Questions about the row below.
1) Report the 1st entry from the right.
2) Report the entry just left of 125.
[123 125 100 153 113]
1) 113
2) 123

Questions about the grid below. Indices start at 1.
1) Find the entry in the top-left corner.
2) Find the entry directly below 147.
3) Find the entry at row 2, column 2.
4) Find the entry in the bottom-right corner.
5) Find the bottom entry of the column that holds the largest entry.
6) Find the top entry of the column that holds the largest entry.
7) Find the entry just right of 146.
8) Find the entry in the top-right corner.
array([[131, 149, 128, 133, 145, 134, 132],
       [132, 147, 129, 132, 142, 134, 136],
       [131, 144, 128, 135, 152, 132, 130],
       [131, 148, 128, 133, 148, 133, 131],
       [131, 146, 128, 134, 148, 133, 131],
       [131, 149, 128, 133, 144, 134, 133],
       [130, 145, 128, 134, 151, 132, 130],
       [131, 144, 129, 135, 150, 133, 130]])
1) 131
2) 144
3) 147
4) 130
5) 150
6) 145
7) 128
8) 132

Read these off the row that follows.
1) Give the second entry.
2) Give the 1st entry from the left.
3) Give the third entry from the left.
[102 118 111 112]
1) 118
2) 102
3) 111

arr = [[122, 131, 118, 128, 121, 134, 137, 133, 128, 119, 123, 116, 138, 127, 131, 134], [124, 137, 138, 134, 126, 118, 127, 137, 131, 137, 137, 124, 133, 125, 129, 139], [122, 127, 132, 128, 141, 116, 139, 136, 132, 130, 150, 125, 144, 123, 127, 143], [132, 117, 130, 130, 122, 131, 128, 133, 128, 134, 124, 132, 128, 126, 128, 129], [126, 132, 115, 135, 133, 145, 125, 130, 122, 120, 133, 127, 129, 124, 136, 128], [126, 134, 130, 126, 119, 134, 123, 129, 132, 142, 116, 117, 123, 128, 130, 123], [139, 122, 129, 130, 126, 119, 132, 122, 130, 141, 121, 137, 139, 123, 112, 138], [124, 132, 124, 134, 128, 120, 131, 138, 130, 138, 139, 124, 133, 122, 132, 137], [142, 135, 121, 135, 126, 120, 128, 132, 124, 134, 106, 143, 137, 117, 124, 136], [116, 127, 140, 124, 137, 117, 136, 126, 135, 126, 135, 113, 138, 127, 122, 133], [129, 116, 126, 133, 121, 131, 127, 132, 129, 150, 123, 132, 121, 130, 121, 130], [130, 117, 123, 117, 137, 125, 130, 127, 131, 121, 136, 131, 131, 128, 128, 123]]
The 3rd smallest entry is 113
Report the first entry in reading order.
A: 122
The third entry in reading order: 118

Read these off the grid that follows. Indices start at 1.
1) Read off the entry in the top-right corner.
2) Read off the bottom-left entry.
3) Read off the entry directly above 141.
4) Read off the entry in row 1 and column 1.
5) Read off the entry at row 1, column 2.
6) Read off the entry at row 1, column 3.
[[124 119 148 136 138 149 126 109 116]
 [122 114 128 113 138 107 123 107 122]
 [140 114 133 106 138 130 117 115 114]
 [117 115 133 130 141 114 128 100 129]
 [138 110 127 103 137 120 117 116 123]
 [129 117 143 116 138 139 124 109 107]
 [125 117 137 144 140 143 126 106 136]
 [122 113 126 114 139 106 125 106 124]
 [139 112 133 103 138 129 118 115 117]
 [133 114 127 104 139 111 121 112 125]
 [130 119 142 146 139 149 127 109 129]
 [133 116 144 115 136 137 123 111 108]
 [120 114 135 140 139 134 129 100 138]
 [132 113 124 103 139 111 121 114 127]
 [116 114 131 131 142 117 128 101 129]
 [140 110 126 104 137 122 118 116 125]]
1) 116
2) 140
3) 138
4) 124
5) 119
6) 148

114	129	132	129	137	144	131	142	126	126	141	144	124	140	137	120
112	137	128	118	144	144	120	140	140	122	145	146	123	137	141	113
137	138	134	133	136	133	132	134	140	135	135	134	136	133	135	135
117	148	125	111	149	145	115	140	153	124	152	150	127	135	142	110
116	131	132	128	138	144	130	141	129	127	142	144	125	140	138	121
139	146	126	120	139	130	122	129	151	133	137	134	136	125	134	126
126	106	125	139	107	117	138	121	99	128	111	113	123	121	113	134
122	133	131	127	138	140	129	137	133	128	139	140	127	137	137	124
Counting starts at 1.
The entry at row 1, column 3 -> 132
Report the entry just right of the smallest entry.
Answer: 128
The entry in row 3 and column 2 is 138
The entry in row 3 and column 1 is 137
Report the entry in the top-right corner.
Answer: 120
Report the entry just right of the largest entry.
Answer: 124
The bottom-left entry: 122
Report the maximum.
Answer: 153
Report the entry in row 1 and column 2.
Answer: 129
The entry at row 2, column 1: 112
Report the entry directly below the largest entry.
Answer: 129
The entry in row 1 and column 1 is 114
Report the bottom-right entry.
Answer: 124
The entry directly below 110 -> 121
The smallest entry -> 99
Report the entry just left of the smallest entry.
Answer: 121
Report the entry at row 2, column 2.
Answer: 137
Report the entry directly below the smallest entry.
Answer: 133
The entry in row 2 and column 3: 128

Questions about the row below.
1) Which number is the second entry from the left?
2) Which number is the first entry from the left?
3) Which number is the third entry from the left?
[126 107 122 125 123 145]
1) 107
2) 126
3) 122
